After every row comes roughly how far along a hidden order it lies, from 0 to 30.
In the rows, 128 means zero.
84  122  139  127  129  147  121  131  138  143  121  150  130  90  126  116  118  122  147  128  125  121  126  129  119  124  244  129  149  133  127  136  109  126  122  135  130  116  100  131  141  124  129  127  130  201  128  128  32  144  128  122  133  130  128  116  127  129  113 : 0
117  123  121  125  124  112  120  127  136  139  121  79  132  109  128  101  118  120  121  128  124  104  128  129  124  136  148  133  125  125  119  124  138  137  118  137  124  123  115  134  122  123  112  126  134  102  128  138  167  143  132  113  124  133  131  125  116  132  119 : 8
87  127  125  128  132  135  123  129  133  115  128  146  130  115  131  113  123  123  123  131  128  120  122  128  125  130  73  130  112  130  148  136  134  131  117  133  133  122  120  132  158  125  117  127  130  161  141  130  96  135  129  125  131  115  130  114  128  127  142 : 7
1  127  129  125  128  119  128  126  133  110  139  162  128  135  123  113  137  129  140  129  132  119  133  128  129  133  129  132  92  148  147  136  92  132  127  133  126  132  140  132  97  127  150  132  131  101  127  124  255  123  129  117  120  127  130  149  135  131  169 : 16
37  136  133  129  117  70  136  131  123  88  133  107  126  140  124  153  138  138  104  127  133  158  131  130  125  122  125  125  112  154  143  128  129  116  152  113  130  141  138  131  121  134  135  131  118  54  142  132  160  115  123  150  136  141  122  151  156  127  123 : 14
59  120  135  124  127  110  120  131  131  149  121  153  132  80  126  106  124  117  130  127  123  110  132  129  122  130  182  138  150  137  120  125  110  132  127  136  129  117  99  135  119  123  128  128  131  137  127  133  23  142  129  118  128  145  128  127  125  131  123 : 1
173  124  123  127  130  120  122  126  134  95  124  104  130  132  120  108  125  124  114  129  123  106  130  127  128  135  131  130  143  137  120  122  139  135  133  140  120  124  119  130  131  125  125  126  133  48  123  133  182  131  130  118  124  136  131  138  119  131  119 : 24
226  119  139  125  128  121  115  132  127  123  127  144  131  102  121  102  129  116  94  129  119  105  141  128  135  128  1  136  107  107  138  126  136  135  150  135  137  109  85  131  107  121  120  128  132  107  125  137  135  141  127  119  135  123  128  109  115  134  174 : 30
117  124  124  127  137  158  119  125  137  115  125  169  132  108  119  98  132  122  136  131  125  98  128  124  128  132  208  133  128  169  137  140  119  136  122  143  127  117  120  131  153  122  144  127  135  119  113  129  129  134  131  110  127  132  132  149  133  127  118 : 19
170  121  121  128  131  122  121  127  134  132  125  120  132  117  131  108  119  121  118  131  124  106  125  128  125  135  47  131  145  105  120  124  141  138  120  138  127  120  112  130  130  123  113  125  133  134  134  133  107  139  130  114  127  128  132  109  113  134  125 : 14
52  126  130  126  125  119  129  129  133  124  121  127  131  104  123  118  128  125  134  126  127  121  129  129  122  129  255  131  135  154  126  130  119  127  127  132  126  124  121  135  134  126  133  128  129  118  126  130  97  134  129  124  127  143  127  139  134  128  107 : 3
26  125  129  125  130  128  124  128  134  131  125  128  130  105  125  118  126  126  147  126  128  116  129  128  125  129  255  130  125  153  127  131  114  130  121  132  122  124  127  132  128  125  137  129  131  119  122  130  150  132  130  123  123  136  128  143  130  127  120 : 3
132  127  128  127  121  102  127  129  134  118  124  91  129  127  124  129  126  127  113  129  126  125  130  129  125  128  97  130  125  125  122  125  137  129  136  129  128  130  117  128  123  127  121  128  128  87  134  135  188  133  128  127  130  133  129  129  127  133  116 : 18
37  127  137  127  125  109  126  132  132  95  131  133  128  123  121  133  124  129  126  128  128  137  129  130  122  124  109  127  127  132  146  134  113  127  133  125  131  128  118  129  137  130  125  130  126  128  141  126  166  135  125  136  128  124  127  119  135  130  141 : 9
70  122  122  127  132  129  120  127  135  104  124  135  131  110  123  104  114  122  126  129  125  110  123  128  123  135  178  132  156  133  133  129  119  134  113  137  125  119  114  132  152  124  116  126  135  129  138  127  98  140  130  113  126  128  131  121  118  130  123 : 3
97  131  125  128  127  119  127  128  129  135  126  127  128  124  132  120  123  124  120  128  128  131  124  129  127  129  101  129  131  124  129  126  130  129  119  128  131  127  128  130  133  128  118  127  128  145  139  129  63  128  128  126  129  127  128  117  127  128  132 : 5
1  123  138  128  132  120  122  128  129  101  131  154  128  110  120  119  127  127  139  126  126  118  132  128  124  130  196  129  150  130  130  125  94  132  137  134  120  119  115  127  106  126  142  130  132  106  125  122  155  133  127  120  122  138  129  136  123  132  153 : 10
201  132  129  128  125  140  134  129  124  84  126  99  129  146  113  139  126  132  125  126  129  136  132  128  130  124  177  128  141  127  129  125  125  122  136  122  127  132  134  125  145  130  125  127  126  90  121  123  167  132  127  135  130  127  126  134  124  126  125 : 24
89  126  122  125  121  106  126  128  130  134  128  81  130  124  128  115  122  125  125  126  128  115  130  130  128  133  120  134  107  112  123  122  130  132  120  128  126  130  126  135  108  126  113  128  131  101  132  131  219  135  131  118  123  123  130  123  117  132  145 : 9
148  120  116  125  129  134  117  126  137  131  119  94  134  108  123  90  118  117  122  129  122  94  129  127  127  138  158  138  129  131  118  124  138  139  113  139  123  120  113  136  138  122  113  125  139  96  122  136  169  146  133  108  124  131  133  129  106  131  120 : 13
128  123  146  123  115  121  122  136  133  151  124  93  131  102  122  114  116  119  135  126  125  123  136  132  119  121  74  132  111  98  129  131  112  127  132  127  140  127  88  134  112  124  110  128  127  178  132  133  156  154  126  130  138  120  128  96  119  133  149 : 10
138  121  122  124  124  107  117  128  142  137  120  79  133  100  128  88  127  117  107  131  122  95  131  128  124  136  121  136  79  160  128  133  153  139  125  142  129  123  110  141  130  120  117  127  136  73  127  148  221  141  132  110  127  136  132  141  129  131  114 : 15
134  122  128  125  124  121  119  129  142  176  121  94  131  99  135  109  126  120  131  130  124  109  128  128  122  129  132  132  79  146  124  139  145  134  121  138  132  122  108  138  126  122  122  127  133  151  123  142  202  142  130  120  129  124  130  128  132  130  133 : 9
50  130  119  126  122  116  131  128  125  153  128  137  130  127  134  112  130  124  133  129  132  120  126  129  130  133  129  137  120  131  125  126  116  128  115  132  134  130  142  138  118  129  126  128  128  153  131  131  89  126  131  119  127  135  128  133  136  128  127 : 3
169  121  121  127  135  138  120  125  132  152  129  129  129  122  135  102  123  121  119  131  123  104  126  126  131  136  11  133  112  108  128  127  150  140  119  139  128  122  119  131  124  123  115  126  135  144  129  133  136  133  131  113  124  118  133  113  112  132  145 : 20
47  121  138  123  128  136  120  132  124  157  128  129  129  92  130  112  126  121  142  123  125  119  137  128  128  126  164  135  78  130  135  129  123  129  125  132  130  124  104  133  107  123  123  130  130  159  120  128  165  141  129  126  124  118  125  120  117  126  167 : 4
58  116  124  124  132  120  116  127  138  174  124  162  133  89  135  79  123  115  137  131  123  90  125  128  123  140  106  136  147  123  114  130  116  142  110  147  130  114  107  137  103  121  130  126  137  177  127  136  27  143  132  101  124  142  134  122  123  135  120 : 2
183  121  116  126  133  142  120  125  135  138  121  119  133  118  124  92  117  120  124  130  122  91  126  126  128  138  118  135  154  115  119  123  135  141  111  140  124  118  119  131  142  122  112  124  139  115  124  131  131  142  133  104  122  127  134  117  107  131  127 : 16
22  123  131  124  125  106  123  129  127  148  125  133  139  95  129  108  127  121  130  126  126  117  132  129  125  131  177  135  117  135  122  124  115  131  128  133  127  124  115  134  107  125  129  129  131  128  128  131  83  134  129  122  125  141  127  134  132  130  136 : 2
194  123  140  125  128  137  121  131  123  126  125  142  131  108  115  117  129  121  121  125  122  115  141  128  128  125  119  133  142  121  123  123  114  130  146  132  129  123  100  127  114  124  134  128  130  105  110  130  119  136  127  125  130  135  127  127  118  129  147 : 27

150  86  187  143  122  95  135  110  134  107  108  126  129  111  169  129  111  106  147  223  155  171  138  152  104  130  231  102  89  71  131  128  155  117  129  130  139  127  137  137  140  121  151  140  103  122  74  159  99  124  145  137  97  174  45  119  121  141 : 30
135  193  40  126  131  154  116  144  111  202  136  134  97  203  90  96  127  91  108  83  113  93  104  106  143  117  42  145  136  201  126  89  139  146  133  171  137  129  90  119  70  131  94  89  132  102  150  124  146  132  114  79  162  126  222  124  134  125 : 7
100  105  181  152  120  100  124  114  131  130  113  113  120  131  150  110  117  81  123  183  141  142  124  149  113  129  195  115  93  105  133  127  152  124  128  138  166  129  121  133  123  122  133  122  113  106  89  134  113  117  135  108  93  179  107  123  117  124 : 24
122  111  169  153  121  102  121  116  135  113  112  124  111  155  149  121  119  96  119  178  146  163  120  139  117  123  176  111  96  98  131  125  155  135  128  140  137  132  118  132  128  123  134  128  105  117  96  144  115  117  137  107  113  155  86  123  124  144 : 24
169  155  56  133  130  144  123  137  105  185  121  136  92  177  113  91  120  83  109  115  130  94  115  111  133  119  97  139  125  156  118  108  139  143  133  178  119  126  101  127  74  131  116  96  123  109  142  129  117  134  129  105  154  131  181  124  132  135 : 13
103  96  166  147  121  96  124  115  133  130  109  116  121  131  154  112  117  95  129  184  148  152  125  145  109  129  196  107  86  103  133  129  153  123  128  132  165  129  122  132  141  121  137  129  107  114  97  138  109  114  135  107  106  184  77  123  118  128 : 25
114  107  177  165  120  92  122  115  134  128  114  122  124  139  143  119  119  87  124  189  146  151  126  144  115  132  187  110  94  102  132  126  150  129  127  139  157  131  124  131  136  122  138  126  104  113  94  144  115  116  137  104  107  180  93  123  121  138 : 24
136  84  186  154  121  99  125  113  139  114  109  128  118  126  161  128  114  110  122  182  158  175  138  141  116  128  191  108  97  54  133  134  155  132  127  135  146  134  127  134  148  122  147  142  94  132  82  157  111  117  139  132  97  168  72  121  126  153 : 27
132  178  34  129  131  151  116  142  109  205  133  129  90  204  88  89  127  85  109  91  115  76  102  108  140  118  70  140  133  179  124  90  129  142  133  173  137  126  89  119  57  133  96  87  131  96  152  111  141  133  118  87  165  127  210  124  130  119 : 8
131  87  184  149  120  99  128  108  135  106  108  123  121  123  168  128  113  98  124  187  154  164  131  151  109  129  218  105  88  85  133  136  155  123  128  134  149  130  133  135  146  121  149  142  104  120  77  152  105  121  137  124  102  175  54  120  122  143 : 29
112  102  172  154  120  99  123  115  133  128  110  118  120  139  141  122  117  97  122  184  144  155  124  144  113  127  183  111  96  109  134  129  151  131  128  136  161  130  124  130  133  122  140  129  104  115  94  143  114  115  135  108  91  174  91  124  120  136 : 24
145  147  50  134  130  141  125  134  111  184  117  132  94  166  109  97  118  74  110  121  131  86  114  126  126  119  104  137  118  149  117  109  139  138  134  173  128  125  103  130  69  129  131  89  126  98  130  119  125  132  131  102  163  136  188  123  128  125 : 15
152  166  61  131  130  146  127  138  108  199  125  134  90  185  96  91  123  91  109  97  124  74  113  110  132  121  81  145  131  165  120  104  136  142  133  175  129  126  91  125  65  131  105  93  136  106  142  119  132  137  125  95  164  131  185  123  131  127 : 12
153  158  48  131  131  148  122  138  110  196  128  134  90  186  97  90  121  83  106  99  125  80  110  109  137  123  87  137  126  168  121  95  136  151  133  177  125  128  99  124  72  131  105  94  126  101  146  121  138  135  125  96  162  133  194  124  132  131 : 12
134  172  52  128  131  138  121  141  109  202  131  130  99  196  93  91  127  87  108  105  119  83  104  111  135  119  63  140  131  189  124  91  132  143  134  170  133  127  98  120  63  132  97  89  130  95  149  117  139  134  119  86  166  134  215  122  130  121 : 9
126  166  33  130  130  143  123  138  103  211  124  124  97  191  94  86  124  67  111  96  119  75  102  116  131  123  89  138  125  176  121  105  132  133  133  171  136  123  95  124  64  132  104  91  134  88  142  107  134  134  121  81  164  135  212  124  125  108 : 11
128  175  38  131  131  158  119  141  107  201  130  128  97  193  98  92  125  82  108  87  115  65  105  110  139  119  50  140  126  180  124  89  136  141  134  168  136  126  97  121  66  133  97  87  131  92  156  109  139  133  119  77  163  139  204  124  129  116 : 9
138  145  67  135  128  132  128  132  109  187  112  127  94  160  111  92  118  82  115  128  126  93  110  124  122  119  125  133  114  150  116  107  140  132  133  172  132  122  110  131  77  128  120  100  127  96  122  117  128  131  127  100  158  140  162  124  124  115 : 16
154  162  58  134  130  144  123  139  109  183  124  134  87  188  97  93  122  83  110  109  116  95  110  115  133  121  87  139  123  152  118  101  137  145  133  177  124  126  89  125  67  130  108  99  124  105  139  116  129  133  127  95  159  132  189  123  130  124 : 13
121  102  156  153  120  101  125  114  136  120  113  123  119  134  150  123  116  99  122  184  151  162  134  140  114  128  190  97  98  92  133  136  156  132  128  126  154  132  124  130  140  122  142  132  101  118  87  147  111  117  137  116  104  174  92  122  122  143 : 26
133  125  112  145  125  120  124  129  118  155  110  126  103  138  126  103  116  72  115  142  135  114  118  129  118  116  158  125  103  131  122  124  146  128  132  160  142  127  117  130  105  125  128  113  115  109  112  129  118  123  131  105  133  150  121  124  125  125 : 20
157  149  72  135  130  139  124  134  112  177  118  135  95  160  106  102  119  77  108  115  131  101  114  113  127  120  110  136  119  150  115  109  142  139  134  174  122  127  108  129  77  129  120  99  122  105  130  126  126  132  132  103  161  139  188  124  130  129 : 15
153  165  43  132  131  146  122  140  109  199  127  136  88  152  104  89  122  85  108  98  127  89  110  107  139  120  69  142  129  161  123  94  134  147  133  175  123  129  89  123  68  132  108  97  124  106  146  120  136  134  125  100  168  132  190  123  133  133 : 11
96  188  23  128  129  150  111  146  110  200  137  124  92  213  92  91  130  87  108  70  106  71  96  103  141  114  32  147  131  200  129  87  127  144  131  157  152  128  91  113  81  133  85  84  142  98  168  101  155  129  106  63  162  130  238  127  130  106 : 3
153  129  72  134  128  132  124  135  110  178  114  132  92  156  108  99  118  77  112  130  135  94  112  119  125  117  121  133  114  150  116  113  139  135  134  165  131  124  111  131  81  131  125  101  124  101  124  124  126  132  129  102  156  139  166  124  127  118 : 16
94  196  14  128  129  154  108  148  115  214  140  127  95  226  82  96  133  89  107  69  108  78  97  100  143  113  18  143  135  203  130  86  126  147  131  153  152  130  94  110  87  133  83  90  139  99  176  113  159  126  103  77  165  126  246  128  133  111 : 1
145  169  46  132  130  140  126  137  108  196  121  128  94  169  102  89  122  77  111  115  125  74  106  119  127  120  95  140  123  164  117  101  138  135  134  173  132  123  97  128  70  131  115  92  130  96  136  119  126  135  128  84  163  134  166  124  125  116 : 13
154  144  80  136  129  145  126  138  112  180  119  133  92  163  108  103  116  88  111  109  131  94  114  120  127  119  108  136  121  149  119  112  138  139  133  179  126  125  107  129  84  128  119  97  122  102  128  124  122  131  131  103  159  130  163  124  130  128 : 15
129  141  106  145  126  122  125  127  119  159  106  127  98  152  121  104  115  92  115  145  137  113  113  129  117  119  148  126  105  134  119  122  144  131  132  159  137  126  114  132  100  125  130  106  120  103  111  124  120  124  133  104  141  146  130  124  124  121 : 19
55  195  22  132  125  167  100  151  116  187  136  122  100  215  77  98  133  82  111  59  97  80  92  103  144  111  8  141  128  224  135  86  124  149  128  146  171  131  95  105  93  133  76  80  141  105  184  94  166  119  96  49  156  125  246  131  130  97 : 0
128  104  160  153  121  101  123  118  134  124  115  125  112  139  153  122  116  97  119  171  146  159  130  137  118  126  188  112  97  102  132  133  154  135  130  146  148  133  123  130  135  123  135  130  99  124  97  149  115  115  138  113  107  170  115  124  125  147 : 24
131  142  76  136  128  127  127  131  108  178  108  125  99  156  112  96  118  70  114  134  129  88  109  130  120  119  136  131  110  143  117  115  140  128  134  164  135  121  107  132  84  128  114  102  129  91  113  118  121  130  130  94  159  142  161  124  123  108 : 17
146  92  202  155  121  96  126  108  140  103  111  130  117  126  163  128  113  117  123  193  156  187  133  148  109  128  216  104  92  75  131  137  155  131  128  137  147  132  132  135  154  121  153  139  99  132  73  158  105  121  141  133  98  173  54  121  126  157 : 29
121  94  181  153  120  97  124  114  137  113  108  122  117  129  159  118  114  92  124  188  150  166  130  145  113  128  194  106  91  83  133  134  156  130  128  141  156  131  127  133  147  122  144  135  97  114  85  149  111  116  136  113  101  176  77  122  122  140 : 26
148  133  93  141  128  130  124  132  120  162  110  134  93  153  119  103  116  74  112  132  139  113  118  123  121  120  130  130  111  133  119  122  144  136  133  169  127  127  114  132  108  126  129  117  120  108  121  130  118  128  131  110  145  141  141  123  128  131 : 18
147  173  43  132  130  146  121  140  113  200  128  132  94  188  95  93  123  80  106  102  120  74  109  114  135  120  76  142  125  158  120  91  134  142  134  172  128  127  93  123  65  133  107  94  128  99  146  116  136  132  122  92  165  135  205  125  130  125 : 11
